What each symbol does to the elements:
pz c jg
pz t nq
pz x ll
pz s qf
qg c tn
qg t nm
qg x lf
qg s rr
fl c zt
fl t md
fl x ff
fl s tb
hg c lc
hg t jr
hg x hj
hg s dh
bb c lq
bb t bf
bb x pp
bb s mt
jp c hn
jp t bs
jp x rr
jp s qj
jm c jp
jm t ft
jm x qm
jm s tt
jq c pn
jq t tn
jq x cj
jq s nm
qz c rt
qz t jl
qz x zr
qz s gt
bh c ll
bh t hb
bh x nq
bh s qb
lq c zc
lq t rp
lq x rf
lq s nf
qf c bh
qf t zc
qf x qp
qf s rp
mt c nf
mt t ph
mt x rh
mt s rt
gt c zz
gt t hs
gt x dj
gt s bt
lc c bz
lc t zj
lc x dp
lc s ld
zz c zr
zz t gz
zz x jl
zz s sl
dp c dz
dp t lc
dp x sf
dp s jr
dr c rh
dr t sb
dr x ph
dr s zr
gr c tm
gr t jg
gr x hd
gr s nq
hj c dp
hj t hg
hj x zj
hj s zt
qp c nq
qp t qf
qp x hb
qp s lq
sb c mt
sb t lh
sb x dr
sb s qz
hb c pz
hb t qp
hb x bh
hb s rf
nq c sd
nq t bh
nq x pz
nq s zc
hd c tt
hd t gr
hd x pj
hd s pz
rt c dr
rt t mg
rt x lh
rt s zz
lg c bb
lg t rh
lg x nf
lg s sb
qm c rr
qm t jm
qm x bs
qm s gf
ph c lg
ph t dr
ph x mt
ph s mg
zr c lh
zr t qz
zr x mg
zr s dj
sl c dj
sl t ms
sl x hs
sl s bz
pj c gf
pj t hd
pj x tm
pj s ll
nf c pp
nf t lg
nf x bf
nf s dr
hs c gz
hs t sl
hs x gt
hs s dz
bs c td
bs t qm
bs x jp
bs s ml
rf c qf
rf t lq
rf x qb
rf s bf
bz c nz
bz t sf
bz x dz
bz s hj
rh c bf
rh t mt
rh x lg
rh s lh
bf c rp
bf t nf
bf x bb
bf s ph
gg c cj
gg t lf
gg x tn
gg s hn
zc c hb
zc t qb
zc x qf
zc s pp
jg c pj
jg t sd
jg x gr
jg s bh
sr c lf
sr t hn
sr x nm
sr s bs
zt c jr
zt t dh
zt x nt
zt s bc
tm c ml
tm t pj
tm x tt
tm s sd
jr c zj
jr t ld
jr x hg
jr s ff
ll c gr
ll t pz
ll x sd
ll s qp
ft c bs
ft t qj
ft x jm
ft s tm
gf c ft
gf t tt
gf x ml
gf s gr
ms c gt
ms t nz
ms x sl
ms s sf
jl c mg
jl t zz
jl x qz
jl s hs
sd c hd
sd t ll
sd x jg
sd s hb
pr c fl
pr t sg
pr x bc
pr s cj
cj c tb
cj t jq
cj x nr
cj s qg
bt c sl
bt t dz
bt x nz
bt s lc
rr c sr
rr t jp
rr x td
rr s ft
ld c hj
ld t nt
ld x jr
ld s fl
qb c qp
qb t rf
qb x zc
qb s bb
nr c sg
nr t cj
nr x pn
nr s lf
gz c qz
gz t dj
gz x zz
gz s ms
nt c hg
nt t zt
nt x ld
nt s md
bc c ff
bc t pr
bc x md
bc s nr
zj c sf
zj t hj
zj x lc
zj s nt
nm c gg
nm t sr
nm x qg
nm s jp
nz c hs
nz t bt
nz x ms
nz s dp
lh c ph
lh t rt
lh x sb
lh s jl
dj c jl
dj t gt
dj x gz
dj s nz
ff c nt
ff t fl
ff x dh
ff s sg
md c dh
md t bc
md x fl
md s pn
sf c bt
sf t dp
sf x bz
sf s hg
qj c qm
qj t ml
qj x ft
qj s pj
dh c ld
dh t ff
dh x zt
dh s pr
pp c rf
pp t bb
pp x rp
pp s rh
mg c sb
mg t zr
mg x rt
mg s gz
lf c jq
lf t qg
lf x gg
lf s td
dz c ms
dz t bz
dz x bt
dz s zj
pn c pr
pn t nr
pn x tb
pn s gg
rp c qb
rp t pp
rp x lq
rp s lg
tb c bc
tb t pn
tb x sg
tb s tn
tn c nr
tn t gg
tn x jq
tn s sr
ml c jm
ml t gf
ml x qj
ml s hd
td c nm
td t rr
td x hn
td s jm
tt c qj
tt t tm
tt x gf
tt s jg
hn c qg
hn t td
hn x sr
hn s qm
sg c md
sg t tb
sg x pr
sg s jq

The rows follow the links: the fewer symbols apart two elements are, the more alike their rows tend to be.

Each row, then its element:
20,1,-17,10,-5,10,-16,-1,17,-29,10,-5,13,0,49,-16,-5,-41,27,7,0,12,-1,32,-9,-12,16,23,0,7,17,-2,-7,7,22,-20,-20,4,-4,-7,21,-1,-1,-7,-6,-17,-7,9,15,10,9,4,-10,-4,-3 | dr
20,2,-15,11,-6,6,-16,-2,15,-30,11,-6,13,0,49,-15,-7,-45,26,5,-1,10,-1,30,-6,-12,17,24,-1,5,15,2,-7,8,20,-19,-21,6,-5,-5,21,-3,-2,-8,-5,-15,-6,8,17,10,10,4,-6,-5,-4 | sb
6,1,17,-31,2,8,-1,-7,-9,30,-2,12,-24,4,-10,-15,5,47,-24,-12,-4,-6,1,-21,-5,22,-18,-29,6,12,16,-23,13,-3,-1,-9,12,9,-3,9,-25,5,1,29,3,24,0,7,-19,18,-8,-10,4,-15,-13 | ft
-28,3,-5,20,2,-20,19,11,-11,4,-9,-11,5,1,-49,33,6,-2,-5,1,1,-8,1,-11,20,-12,9,6,-7,-22,-31,29,-4,-3,-24,30,10,-12,-2,-1,8,-8,-4,-21,4,-9,10,-19,6,-21,-5,4,12,18,15 | zt
-24,19,-7,-3,-2,-4,15,12,-10,28,-12,-6,-20,14,-55,26,23,34,-7,-3,-5,-8,-7,-7,15,-3,15,-15,-4,-12,-4,11,7,-10,-15,24,22,-4,-16,-9,-2,-1,-10,5,5,-21,11,-17,-6,10,-18,-11,8,10,4 | nr
12,-2,-9,19,-3,-16,-2,-1,-7,-31,10,-12,8,-5,29,-8,-17,-56,10,-5,-4,-3,12,7,16,-15,16,31,-7,-5,-6,22,-10,15,-1,-6,-24,13,-11,10,26,-19,-4,-23,-4,6,0,-2,22,2,9,9,21,-6,2 | dj
19,2,-15,12,-6,1,-13,-2,9,-31,12,-8,9,0,46,-15,-9,-49,24,3,-3,8,3,27,-1,-14,19,28,-2,5,13,6,-7,11,17,-17,-22,10,-8,-2,25,-8,-4,-12,-6,-12,-5,6,19,12,9,4,2,-5,-3 | rt
18,-3,-11,7,-4,19,-20,-4,25,-24,8,2,18,-3,48,-15,-2,-25,27,14,4,19,-7,33,-24,-6,5,12,3,11,18,-13,-4,0,28,-19,-14,-4,8,-13,9,10,3,1,-6,-20,-10,13,7,1,10,3,-25,0,-3 | nf
-13,-5,-2,25,2,-27,16,6,-15,-14,-3,-12,11,-6,-20,20,-12,-32,-4,-3,2,-11,10,-13,24,-13,6,20,-8,-18,-34,33,-8,7,-22,21,-6,-4,0,9,16,-15,-2,-30,1,7,8,-15,15,-23,3,11,22,9,14 | lc
-12,20,-2,-19,-3,3,9,4,-12,36,-8,-1,-31,16,-43,10,22,45,-15,-8,-9,-8,-5,-12,10,6,9,-23,0,-2,11,-3,11,-8,-9,10,21,5,-19,-3,-9,1,-10,20,6,-8,9,-9,-12,27,-19,-15,12,-1,-6 | qg
12,-14,3,-3,2,23,-18,-7,26,-12,4,12,23,-8,38,-15,-3,1,15,15,10,19,-9,20,-32,6,-16,-5,8,16,13,-26,-2,-5,24,-19,-5,-11,24,-11,-11,20,11,8,-4,-6,-12,18,-6,-12,12,4,-37,1,-2 | qb
0,-6,-3,23,0,-26,8,3,-13,-25,3,-12,10,-7,4,6,-19,-47,1,-7,-1,-9,14,-6,23,-14,9,28,-7,-14,-25,31,-10,13,-15,8,-15,5,-6,13,21,-21,-3,-30,-1,12,4,-9,20,-14,8,10,26,1,9 | bt
16,-8,-5,3,-2,22,-19,-4,27,-19,5,6,22,-5,44,-14,-1,-15,24,15,6,19,-8,29,-27,-1,-3,5,6,13,17,-20,-5,-2,27,-20,-9,-8,15,-14,1,16,7,5,-6,-15,-12,16,1,-5,11,2,-33,0,-3 | pp
10,-17,11,-7,3,23,-15,-9,23,-6,2,15,19,-9,33,-17,-5,10,8,12,10,16,-7,11,-32,12,-24,-11,9,16,10,-31,0,-5,20,-18,-1,-11,27,-7,-19,20,14,13,-4,4,-13,19,-11,-15,12,3,-35,-2,-3 | qp
11,-18,13,-10,4,23,-15,-10,22,-3,3,17,18,-10,30,-17,-5,14,5,12,10,14,-7,7,-32,13,-27,-14,10,17,10,-32,0,-5,18,-17,0,-10,28,-6,-20,21,14,14,-3,7,-12,19,-12,-15,11,2,-34,-2,-4 | hb

Each walk starts at a row. The symbols on each line, taken left to right, move it on to the next element.
Answer with the element's row; about right is enough.
new walk
-28,14,-8,7,0,-9,18,14,-9,19,-12,-8,-9,8,-58,33,18,21,-4,0,-1,-8,-6,-8,17,-8,14,-6,-5,-17,-16,20,1,-9,-19,29,19,-10,-9,-9,2,-2,-7,-7,5,-21,12,-19,-2,-3,-14,-5,7,16,11
s x c x t t: -27,17,-8,1,-2,-7,17,14,-7,24,-12,-7,-15,13,-58,30,22,27,-6,-1,-4,-7,-7,-7,16,-6,15,-11,-4,-14,-10,15,4,-9,-17,27,20,-8,-13,-8,1,-2,-9,0,4,-21,13,-18,-4,4,-16,-8,7,14,8
t s t s t x: -4,15,6,-26,0,5,5,0,-13,35,-5,5,-34,12,-31,-1,16,48,-19,-13,-8,-9,-3,-16,5,14,0,-26,1,6,16,-11,14,-6,-6,2,17,10,-16,2,-16,1,-7,25,5,6,7,-3,-16,28,-16,-15,12,-8,-10
new walk
-18,21,-7,-11,-2,0,12,9,-10,33,-10,-4,-27,15,-51,20,24,40,-10,-7,-7,-9,-7,-8,13,1,14,-19,-2,-7,5,4,10,-10,-12,17,22,0,-18,-6,-5,-1,-11,13,6,-15,10,-14,-9,19,-19,-13,10,5,0
t c x c s x s x c: -21,21,-6,-9,-3,-2,13,10,-10,31,-11,-4,-23,15,-53,22,24,38,-10,-5,-6,-8,-7,-7,13,0,14,-17,-3,-8,1,6,8,-11,-12,19,22,-1,-18,-7,-4,0,-11,10,6,-18,11,-14,-8,18,-19,-12,9,8,2
t s x s t: 1,9,13,-29,1,7,2,-4,-11,33,-2,9,-30,9,-20,-9,10,47,-22,-11,-6,-9,0,-20,1,18,-10,-27,3,8,17,-19,13,-4,-3,-4,14,11,-10,6,-22,2,-3,28,4,15,3,3,-18,25,-13,-13,9,-12,-12
new walk
-8,18,2,-23,-2,3,8,3,-12,37,-7,3,-34,13,-37,5,19,47,-17,-11,-8,-9,-3,-14,8,10,5,-23,2,2,14,-7,13,-7,-7,6,19,9,-18,0,-12,0,-8,23,6,-2,8,-6,-14,28,-16,-15,12,-4,-7
c c s x x x: -17,21,-4,-15,-3,0,11,7,-11,34,-10,-3,-28,15,-47,16,24,42,-12,-7,-7,-8,-7,-9,12,2,12,-20,-1,-5,7,2,11,-9,-10,15,21,3,-19,-5,-6,0,-10,15,6,-14,11,-13,-11,22,-19,-14,11,3,-2
x x s x t c x c c: -27,16,-8,4,-2,-8,18,13,-10,23,-12,-7,-12,11,-58,32,20,24,-5,0,-2,-6,-7,-7,16,-7,14,-7,-5,-16,-14,17,3,-9,-18,29,20,-10,-12,-9,2,-1,-8,-4,5,-22,12,-19,-3,-1,-15,-6,8,15,10
new walk
-4,-7,-3,23,1,-26,11,3,-15,-22,2,-13,9,-7,-1,8,-18,-44,-2,-6,1,-10,13,-9,22,-14,8,28,-7,-15,-27,31,-10,12,-17,12,-13,5,-5,13,21,-20,-2,-30,-1,12,5,-11,18,-15,5,11,24,3,9
s s x t t t x t: -28,5,-6,18,1,-18,20,13,-11,6,-11,-10,3,2,-51,33,8,1,-4,1,1,-8,-1,-11,20,-12,9,4,-7,-20,-29,28,-4,-5,-23,31,12,-12,-3,-3,7,-5,-5,-19,3,-12,11,-20,5,-19,-7,3,10,18,15
c t x t c t c: -16,-4,-1,24,3,-27,17,7,-14,-11,-4,-11,10,-6,-25,22,-10,-27,-4,-3,1,-11,10,-13,24,-14,6,18,-7,-21,-34,34,-9,5,-23,23,-3,-6,0,8,14,-14,-2,-29,1,5,7,-16,13,-24,3,10,20,11,14
new walk
11,-15,9,-6,4,23,-17,-7,24,-7,3,14,20,-8,34,-16,-3,7,10,14,9,17,-8,13,-33,10,-21,-10,9,16,11,-29,-1,-5,21,-18,-3,-12,26,-9,-16,20,13,12,-4,0,-13,18,-9,-15,12,3,-36,0,-4
c t x c c x x s: 10,-17,20,-17,6,18,-12,-12,13,6,2,18,8,-9,22,-18,-6,26,-7,6,7,8,-3,-5,-28,20,-32,-21,9,17,9,-33,4,-5,13,-17,2,-6,25,0,-26,18,14,19,0,20,-10,18,-18,-12,8,1,-26,-7,-7
c t x c c x x s: 9,-10,23,-26,6,13,-6,-11,-1,20,2,18,-11,-4,6,-20,-3,39,-21,-5,1,-1,0,-18,-16,24,-30,-27,9,16,11,-30,10,-3,4,-13,7,3,13,8,-29,11,9,25,2,28,-6,14,-21,4,0,-4,-8,-13,-11
new walk
-12,-6,-2,24,2,-27,13,6,-16,-17,-2,-12,11,-7,-16,16,-13,-34,-5,-3,0,-11,11,-11,25,-14,5,23,-8,-19,-33,32,-9,9,-22,19,-8,-1,-2,11,17,-17,-2,-31,0,8,6,-15,15,-22,5,12,22,7,13
t s x s x t: -30,7,-6,16,1,-17,19,13,-11,9,-10,-10,0,4,-53,35,10,6,-5,1,1,-9,-1,-9,19,-11,10,1,-7,-21,-27,26,-3,-6,-22,32,14,-13,-4,-4,6,-5,-5,-17,4,-16,11,-20,3,-16,-9,2,9,19,14
c x s t c c t s: -29,11,-8,13,1,-13,19,14,-10,15,-12,-9,-3,6,-56,34,14,13,-5,1,0,-8,-5,-9,18,-9,11,-3,-6,-19,-22,22,-2,-9,-20,31,17,-12,-6,-6,4,-4,-6,-12,4,-18,11,-20,0,-9,-11,-3,9,18,13
new walk
-23,20,-7,-6,-3,-3,15,11,-9,31,-11,-5,-22,14,-54,25,23,35,-8,-4,-6,-7,-7,-7,14,-2,14,-16,-2,-10,-1,9,7,-11,-13,22,21,-4,-17,-8,-3,-1,-10,7,5,-19,12,-15,-7,13,-20,-12,9,9,3
x t x c x c t x: -30,8,-7,15,1,-15,19,13,-10,12,-11,-9,0,5,-54,35,13,10,-4,1,0,-9,-3,-9,19,-10,12,0,-6,-19,-24,24,-1,-8,-22,31,15,-12,-5,-6,4,-5,-5,-14,4,-16,11,-20,2,-13,-11,-1,9,18,13
x c x t c x: -19,-4,-2,23,3,-25,18,8,-15,-9,-5,-12,10,-5,-29,24,-8,-23,-4,-2,2,-11,7,-13,23,-13,6,16,-7,-22,-36,32,-8,4,-24,26,-1,-7,0,7,14,-14,-2,-29,1,4,8,-17,11,-24,1,10,19,12,15
new walk
18,-2,-14,8,-5,15,-18,-2,22,-26,9,-1,18,-1,49,-15,-3,-32,28,12,2,16,-5,34,-18,-9,10,17,2,10,17,-8,-6,3,26,-21,-18,0,3,-11,14,6,1,-3,-6,-20,-9,12,12,5,10,3,-21,-1,-3
x c t s c t c x: 16,-7,-8,5,-3,21,-18,-5,27,-21,7,6,21,-4,46,-15,-2,-18,26,16,5,20,-9,32,-27,-3,0,7,5,13,19,-18,-4,-1,27,-21,-11,-7,14,-13,3,13,5,3,-7,-18,-11,15,4,-4,12,3,-31,0,-2
s s x x s x c s t: 16,0,-12,16,-3,-12,-6,-1,-3,-32,10,-11,8,-2,36,-11,-15,-54,15,-2,-3,0,10,13,12,-14,17,33,-6,-3,0,19,-8,15,5,-10,-24,13,-12,7,27,-17,-5,-19,-5,2,-2,-1,22,6,10,8,16,-6,0
